Below are the code and all the weights of a small trained network. Each question names an input and a target symbol and asks about switching units off, where a switched-off unit gives its printed mean instead of its output.

import numpy as np


def w(rows, s, z=0):
    codes = np.array(rows[::2]) - 128.0
    scale = np.full(codes.shape[1], s)
    scale[-1] = z or s
    return codes * scale


def f(y):
    return np.maximum(y, 0)


def softmax(a):
    e = np.exp(a - a.max(-1, keepdims=True))
    return e / e.sum(-1, keepdims=True)


def log_softmax(a):
    a = a - a.max(-1, keepdims=True)
    return a - np.log(np.exp(a).sum(-1, keepdims=True))


def net(x, mask):
    ids = ['ΔΞΠΩβγεζηθτφ'.index(c) for c in x.split()]
    T = len(ids)
    res = E[ids] + P[:T]
    u = 0
    for l in range(3):
        q, k, v = (res @ M[l].T for M in (Q, K, V))
        z = softmax(np.where(np.tri(T) > 0, q @ k.T / 2**0.5, -1e9)) @ v
        res = res + np.where(mask[u], z, O[l][:, -1]) @ O[l][:, :-1]
        u += 1
        y = f(res @ A[l][:, :-1].T + A[l][:, -1])
        res = res + np.where(mask[u : u + 4], y, B[l][:, -1]) @ B[l][:, :-1]
        u += 4
    return log_softmax(res[-1] @ U[:, :-1].T + U[:, -1])


Q, K, V, O, A, B = {}, {}, {}, {}, {}, {}
E = w([
[63,150,39,79,72],'Δ',
[144,76,19,147,38],'Ξ',
[233,113,27,92,98],'Π',
[90,80,4,174,98],'Ω',
[164,96,72,104,98],'β',
[153,91,168,101,165],'γ',
[220,167,183,211,70],'ε',
[219,110,99,109,230],'ζ',
[121,74,78,210,228],'η',
[63,101,42,160,101],'θ',
[168,81,140,42,100],'τ',
[76,86,66,148,253],'φ',
],0.012)
P = w([
[65,240,132,147,73],'0',
[202,34,57,96,80],'1',
[191,16,101,93,62],'2',
[189,7,80,101,121],'3',
[165,2,60,125,209],'4',
[179,3,52,129,207],'5',
],0.0062)
Q[0] = w([
[158,124,232,227,5],'0.h1',
[177,126,217,96,68],'0.h1',
],0.0033)
K[0] = w([
[255,106,174,155,147],'0.h1',
[135,101,185,106,87],'0.h1',
],0.0091)
V[0] = w([
[202,144,118,65,163],'0.h1',
[231,63,74,65,3],'0.h1',
],0.0061)
O[0] = w([
[156,131,170,110,220,141],'0.h1',
[108,144,53,192,247,254],'0.h1',
],0.013,0.0056)
A[0] = w([
[101,113,152,87,81,121],'0.n1',
[104,254,130,92,131,210],'0.n2',
[114,155,105,128,104,1],'0.n3',
[144,163,157,165,183,3],'0.n4',
],0.0088,0.0015)
B[0] = w([
[106,16,244,47,103,144],'0.n1',
[91,185,56,3,199,165],'0.n2',
[101,145,71,154,36,150],'0.n3',
[220,64,226,97,22,254],'0.n4',
],0.007,0.0025)
Q[1] = w([
[100,250,255,38,25],'1.h1',
[138,63,19,29,242],'1.h1',
],0.006)
K[1] = w([
[87,33,65,93,136],'1.h1',
[90,249,152,214,112],'1.h1',
],0.011)
V[1] = w([
[61,107,35,240,75],'1.h1',
[134,211,43,113,254],'1.h1',
],0.007)
O[1] = w([
[98,155,105,222,58,217],'1.h1',
[128,251,119,159,160,253],'1.h1',
],0.017,0.005)
A[1] = w([
[192,92,97,199,162,179],'1.n1',
[2,126,4,54,110,239],'1.n2',
[97,74,129,162,167,252],'1.n3',
[126,164,35,174,171,127],'1.n4',
],0.0075,0.002)
B[1] = w([
[71,132,201,53,72,208],'1.n1',
[187,115,161,36,159,187],'1.n2',
[254,148,119,98,16,162],'1.n3',
[49,205,231,128,97,255],'1.n4',
],0.0066,0.018)
Q[2] = w([
[148,141,229,2,109],'2.h1',
[85,170,205,196,160],'2.h1',
],0.0077)
K[2] = w([
[234,150,254,147,111],'2.h1',
[201,154,25,75,126],'2.h1',
],0.0096)
V[2] = w([
[196,145,80,129,255],'2.h1',
[137,122,145,242,130],'2.h1',
],0.0072)
O[2] = w([
[118,163,63,18,207,2],'2.h1',
[116,93,134,254,228,69],'2.h1',
],0.0091,0.0064)
A[2] = w([
[132,165,30,109,249,125],'2.n1',
[69,255,18,232,239,3],'2.n2',
[146,190,116,213,161,47],'2.n3',
[212,129,22,79,141,75],'2.n4',
],0.0071,0.0056)
B[2] = w([
[221,117,63,205,52,227],'2.n1',
[237,85,151,151,205,254],'2.n2',
[66,44,213,2,136,215],'2.n3',
[7,103,140,110,92,201],'2.n4',
],0.0093,0.019)
U = w([
[194,185,61,229,140,166],'Δ',
[29,85,187,28,179,102],'Ξ',
[71,148,199,71,233,184],'Π',
[219,100,168,127,152,64],'Ω',
[117,69,203,107,162,76],'β',
[199,9,121,139,131,72],'γ',
[107,115,127,149,154,255],'ε',
[145,125,91,99,116,170],'ζ',
[167,78,46,253,110,134],'η',
[144,241,211,115,77,100],'θ',
[172,129,211,63,93,62],'τ',
[49,101,152,139,113,115],'φ',
],0.0049,0.0096)

Each question gives the input, a string of symbols that net reads in full, and the target symbol t.
The units are the heads (2 rows each of Q, K, V and O) and the neurons (one row each of A and B). Each row of codes is followed by its name. A weight is (code - 128) times the scale printed after its matrix; where a second scale follows, it is the last column's (O, A, B and U).
mask holds one flag per unit, layer by layer, with each layer's heads first. A switched-off unit (its flag False) gives its mean, the last column of its rows in O or B, instead of its output. The means were averaged over made-up inputs and are rounded, as every weight is.
A unit's drop is (log p(t) with every unit on - log p(t) with that unit switched off) / (log p(t) with every unit on - log p(t) with every unit switched off).
The circuit of an input: a set's keep is (log p(t) with only the set's units on - log p(t) with every unit switched off) / (log p(t) with every unit on - log p(t) with every unit switched off). Starting from the 12 units with the biggest drops (on a tie, the unit counted first), units are removed one at a time, each time the one whose removal leaves the highest keep (on an exact tie, the one counted first), for as long as the keep stays at least 0.8.
units of the circuit, in order: the units of the circuit, biggest drop first
unit that matters most: the unit with the biggest drop
k most important neurons: the k neurons with the biggest drops, biggest first
k most important neurons of layer l: the k neurons of layer l with the biggest drops, biggest first
input η Ξ ζ θ Ξ, target γ: units of the circuit, in order -> (1.h1; 0.h1)
input ζ τ φ, target ζ: unit that matters most -> 2.n1
input Π θ φ φ τ, target Ω: 2 most important neurons -> (2.n2; 2.n3)
input θ γ Π, target η: units of the circuit, in order -> (1.h1; 2.h1)
input φ β ζ, target τ: units of the circuit, in order -> (0.h1; 1.h1; 2.h1; 0.n1)
input Δ θ θ, target θ: units of the circuit, in order -> (0.n2; 1.h1; 1.n4)
input Δ Ω Ω Ω φ Ω, target θ: units of the circuit, in order -> (0.n2; 1.n4; 1.h1)
input θ γ γ η η Ω, target η: 2 most important neurons -> (2.n3; 0.n3)
input η Δ φ Ξ, target γ: units of the circuit, in order -> (0.h1; 1.h1)
input Δ τ τ, target θ: units of the circuit, in order -> (0.n2; 1.h1)
input β Π Π τ θ ζ, target Π: units of the circuit, in order -> (1.n4; 1.h1; 2.n1; 0.n2)
input Ω Ξ ζ Ξ ζ, target φ: 2 most important neurons of layer 1 -> (1.n1; 1.n4)
input θ ζ τ η, target η: 2 most important neurons -> (2.n3; 0.n1)
input γ γ β, target Ξ: unit that matters most -> 0.h1
input β η ζ η θ, target Π: 2 most important neurons -> (1.n4; 2.n1)
input β γ η Π Π, target Π: 4 most important neurons -> (1.n4; 2.n1; 2.n3; 1.n1)
input β Π τ, target Π: 2 most important neurons of layer 1 -> (1.n4; 1.n1)
input ζ θ θ Π, target ζ: 3 most important neurons of layer 2 -> (2.n1; 2.n4; 2.n3)
input θ θ Π θ φ, target η: 3 most important neurons -> (2.n3; 0.n1; 0.n3)
input Ξ τ φ Ξ τ ζ, target β: unit that matters most -> 2.n3
input η ζ φ ζ ζ, target γ: 2 most important neurons -> (1.n4; 0.n1)
